Below are the code and all the weights of a small trained network. Each question names an input and a target symbol and asks about switching units off, where a switched-off unit gives its printed mean instead of its output.

import numpy as np


def w(rows, s, z=0):
    codes = np.array(rows[::2]) - 128.0
    scale = np.full(codes.shape[1], s)
    scale[-1] = z or s
    return codes * scale


def f(y):
    return y / 2 * (1 + np.tanh(0.7978845608 * (y + 0.044715 * y**3)))


def softmax(a):
    e = np.exp(a - a.max(-1, keepdims=True))
    return e / e.sum(-1, keepdims=True)


def log_softmax(a):
    a = a - a.max(-1, keepdims=True)
    return a - np.log(np.exp(a).sum(-1, keepdims=True))


def net(x, mask):
    ids = ['ΔΛΠΩεζθμξστ'.index(c) for c in x.split()]
    T = len(ids)
    res = E[ids] + P[:T]
    u = 0
    for l in range(2):
        r = res
        for j in range(2):
            rows = slice(2 * j, 2 * j + 2)
            q, k, v = (r @ M[l][rows].T for M in (Q, K, V))
            z = softmax(np.where(np.tri(T) > 0, q @ k.T / 2**0.5, -1e9)) @ v
            o = O[l][rows]
            res = res + np.where(mask[u + j], z, o[:, -1]) @ o[:, :-1]
        u += 2
        y = f(res @ A[l][:, :-1].T + A[l][:, -1])
        res = res + np.where(mask[u : u + 16], y, B[l][:, -1]) @ B[l][:, :-1]
        u += 16
    return log_softmax(res[-1] @ U[:, :-1].T + U[:, -1])


Q, K, V, O, A, B = {}, {}, {}, {}, {}, {}
E = w([
[79,170,177,85],'Δ',
[133,121,57,69],'Λ',
[115,132,25,109],'Π',
[113,122,118,73],'Ω',
[200,7,117,112],'ε',
[123,48,51,192],'ζ',
[71,144,65,94],'θ',
[179,87,104,69],'μ',
[115,160,152,224],'ξ',
[188,95,41,95],'σ',
[182,59,200,88],'τ',
],0.014)
P = w([
[241,182,151,148],'0',
[253,174,146,152],'1',
[251,169,149,149],'2',
[238,152,148,148],'3',
[228,149,142,142],'4',
[219,123,145,147],'5',
[194,110,140,149],'6',
[182,95,134,136],'7',
[153,90,141,139],'8',
[150,72,134,121],'9',
[142,58,126,122],'10',
[112,51,116,113],'11',
[110,53,116,97],'12',
[108,53,116,99],'13',
],0.0034)
Q[0] = w([
[130,166,127,101],'0.h1',
[124,130,106,102],'0.h1',
[116,242,216,216],'0.h2',
[151,254,162,160],'0.h2',
],0.026)
K[0] = w([
[119,147,105,86],'0.h1',
[140,149,131,102],'0.h1',
[144,253,206,125],'0.h2',
[118,239,160,112],'0.h2',
],0.034)
V[0] = w([
[193,255,151,205],'0.h1',
[137,199,201,150],'0.h1',
[192,176,94,122],'0.h2',
[94,181,104,210],'0.h2',
],0.0066)
O[0] = w([
[41,86,99,99,94],'0.h1',
[72,42,130,134,2],'0.h1',
[88,131,102,111,142],'0.h2',
[164,255,114,126,134],'0.h2',
],0.0051,0.0023)
A[0] = w([
[153,206,255,133,2],'0.n1',
[69,95,176,35,39],'0.n2',
[133,123,126,126,107],'0.n3',
[42,34,127,121,57],'0.n4',
[106,84,137,111,78],'0.n5',
[10,94,191,214,41],'0.n6',
[87,132,179,78,84],'0.n7',
[130,126,127,126,118],'0.n8',
[108,153,173,76,87],'0.n9',
[128,128,128,128,127],'0.n10',
[98,129,152,98,101],'0.n11',
[54,83,85,134,73],'0.n12',
[78,44,137,122,57],'0.n13',
[127,126,128,126,123],'0.n14',
[170,240,209,105,44],'0.n15',
[96,164,136,137,50],'0.n16',
],0.0074,0.0056)
B[0] = w([
[153,42,114,199,74],'0.n1',
[56,1,65,194,50],'0.n2',
[136,130,124,129,96],'0.n3',
[191,166,137,174,76],'0.n4',
[171,139,110,138,56],'0.n5',
[171,246,206,35,83],'0.n6',
[104,42,126,121,40],'0.n7',
[131,129,126,128,111],'0.n8',
[117,76,145,119,48],'0.n9',
[128,128,128,128,126],'0.n10',
[108,91,119,119,47],'0.n11',
[140,33,167,159,84],'0.n12',
[202,171,117,161,66],'0.n13',
[128,128,127,128,118],'0.n14',
[126,22,171,210,66],'0.n15',
[131,176,54,113,10],'0.n16',
],0.0084,0.0012)
Q[1] = w([
[172,155,108,160],'1.h1',
[160,87,84,2],'1.h1',
[131,128,136,135],'1.h2',
[131,143,135,143],'1.h2',
],0.059)
K[1] = w([
[128,136,74,153],'1.h1',
[110,254,197,114],'1.h1',
[121,120,132,105],'1.h2',
[112,118,121,94],'1.h2',
],0.056)
V[1] = w([
[166,188,149,254],'1.h1',
[116,75,69,79],'1.h1',
[151,127,131,120],'1.h2',
[105,46,45,60],'1.h2',
],0.008)
O[1] = w([
[196,211,154,188,252],'1.h1',
[69,24,91,115,80],'1.h1',
[123,123,116,122,142],'1.h2',
[217,254,164,181,120],'1.h2',
],0.0072,0.0032)
A[1] = w([
[56,143,140,45,155],'1.n1',
[117,87,94,192,121],'1.n2',
[30,134,140,114,4],'1.n3',
[86,143,27,73,80],'1.n4',
[131,70,118,96,73],'1.n5',
[53,140,169,128,218],'1.n6',
[134,131,104,148,85],'1.n7',
[28,109,230,117,1],'1.n8',
[128,126,106,8,32],'1.n9',
[128,162,175,126,68],'1.n10',
[84,162,110,159,103],'1.n11',
[107,75,227,82,5],'1.n12',
[39,144,87,166,157],'1.n13',
[141,104,35,96,12],'1.n14',
[34,166,89,102,74],'1.n15',
[194,61,108,88,32],'1.n16',
],0.015,0.0055)
B[1] = w([
[141,115,94,28,224],'1.n1',
[139,188,119,71,200],'1.n2',
[189,143,108,206,129],'1.n3',
[56,162,209,153,243],'1.n4',
[162,150,112,45,150],'1.n5',
[147,60,210,83,178],'1.n6',
[134,149,156,105,133],'1.n7',
[10,79,47,251,151],'1.n8',
[138,92,15,132,254],'1.n9',
[138,142,62,86,136],'1.n10',
[187,88,124,80,148],'1.n11',
[121,222,246,158,156],'1.n12',
[187,108,180,144,182],'1.n13',
[113,173,116,202,193],'1.n14',
[124,194,175,93,166],'1.n15',
[123,97,160,220,229],'1.n16',
],0.025,0.0036)
U = w([
[50,43,197,139,254],'Δ',
[3,135,112,117,113],'Λ',
[37,181,204,160,57],'Π',
[76,58,135,45,102],'Ω',
[160,53,192,201,148],'ε',
[198,214,132,125,213],'ζ',
[64,134,228,67,89],'θ',
[124,16,81,158,109],'μ',
[178,40,207,102,95],'ξ',
[70,126,150,225,61],'σ',
[124,137,250,179,37],'τ',
],0.0054,0.0062)

Each question gives the input, a string of symbols that net reads in full, and the target symbol t.
The units are the heads (2 rows each of Q, K, V and O) and the neurons (one row each of A and B). Each row of codes is followed by its name. A weight is (code - 128) times the scale printed after its matrix; where a second scale follows, it is the last column's (O, A, B and U).
mask holds one flag per unit, layer by layer, with each layer's heads first. A switched-off unit (its flag False) gives its mean, the last column of its rows in O or B, instead of its output. The means were averaged over made-up inputs and are rounded, as every weight is.
A unit's drop is (log p(t) with every unit on - log p(t) with that unit switched off) / (log p(t) with every unit on - log p(t) with every unit switched off).
The circuit of an input: a set's keep is (log p(t) with only the set's units on - log p(t) with every unit switched off) / (log p(t) with every unit on - log p(t) with every unit switched off). Starting from the 12 units with the biggest drops (on a tie, the unit counted first), units are removed one at a time, each time the one whose removal leaves the highest keep (on an exact tie, the one counted first), for as long as the keep stays at least 0.8.
circuit, biggest first: the units of the circuit, biggest drop first
k most important neurons: the k neurons with the biggest drops, biggest first
k most important neurons of layer l: the k neurons of layer l with the biggest drops, biggest first
which heads matter: for each layer, one digit per head in row order, 1 if its drop is at least 0.15 and else 0, layers parted by /
drop of u: that unit's drop, to one decimal
input Λ ζ τ Δ, target Δ: 2 most important neurons : 1.n8, 1.n6
input ξ σ Π ξ τ, target τ: circuit, biggest first : 1.n12, 1.h2
input ζ ζ Ω ξ Π ε θ ε ε Π μ, target ε: 2 most important neurons of layer 1 : 1.n16, 1.n1
input τ ζ ζ θ ε Π, target Π: circuit, biggest first : 1.n4, 1.h1
input ζ Λ Λ Λ Λ Λ Δ ε μ μ ε Ω, target Ω: which heads matter : 10 / 10
input τ Λ Λ ζ Λ μ Ω θ θ θ σ μ, target μ: most important neuron of layer 1 : 1.n9
input ζ ε ζ ζ μ Λ τ ξ σ ζ Ω, target ζ: circuit, biggest first : 1.h1, 1.n10
input ζ ζ μ σ, target σ: circuit, biggest first : 1.h1, 1.n14, 1.n16
input ζ ξ τ μ μ ζ μ ξ μ μ, target μ: circuit, biggest first : 1.h2, 1.n9
input θ ε Ω ζ σ ξ, target ζ: which heads matter : 01 / 01
input σ μ σ Λ ζ ζ Δ Ω, target Ω: 2 most important neurons : 1.n1, 1.n9
input ζ ζ θ ξ τ ζ ε ε Λ Ω σ, target ε: which heads matter : 01 / 11
input ζ σ ζ μ ξ ζ σ θ Ω, target ζ: 2 most important neurons : 1.n10, 1.n4
input ζ ξ Λ ξ Π σ θ σ Ω μ Ω τ, target τ: 2 most important neurons of layer 1 : 1.n12, 1.n9
input σ ε ξ Λ μ ζ μ ζ Π, target ζ: circuit, biggest first : 1.h1
input Ω μ Ω ξ Λ Λ ζ μ ζ ζ τ θ, target ζ: which heads matter : 11 / 10
input θ ζ μ σ Λ μ θ, target θ: circuit, biggest first : 1.n4, 1.n15, 1.n1, 1.h1
input Ω μ Λ, target Λ: 2 most important neurons : 1.n4, 1.n9
input Λ Π ξ ζ μ μ Λ ζ σ ε, target ε: which heads matter : 01 / 00
input ξ ζ Ω ζ ζ Λ Ω Λ Λ, target ζ: circuit, biggest first : 1.h1
input σ ζ ε μ Ω ξ Λ μ ζ μ, target ζ: which heads matter : 11 / 10
input Π ε μ ε Λ ξ ζ Λ τ, target ζ: drop of 1.h1 : 1.8
input ξ μ Ω ζ ζ ζ τ ζ θ μ θ, target ζ: drop of 1.h1 : 1.7
input Λ Λ Ω ξ, target ξ: drop of 0.h2 : 0.2
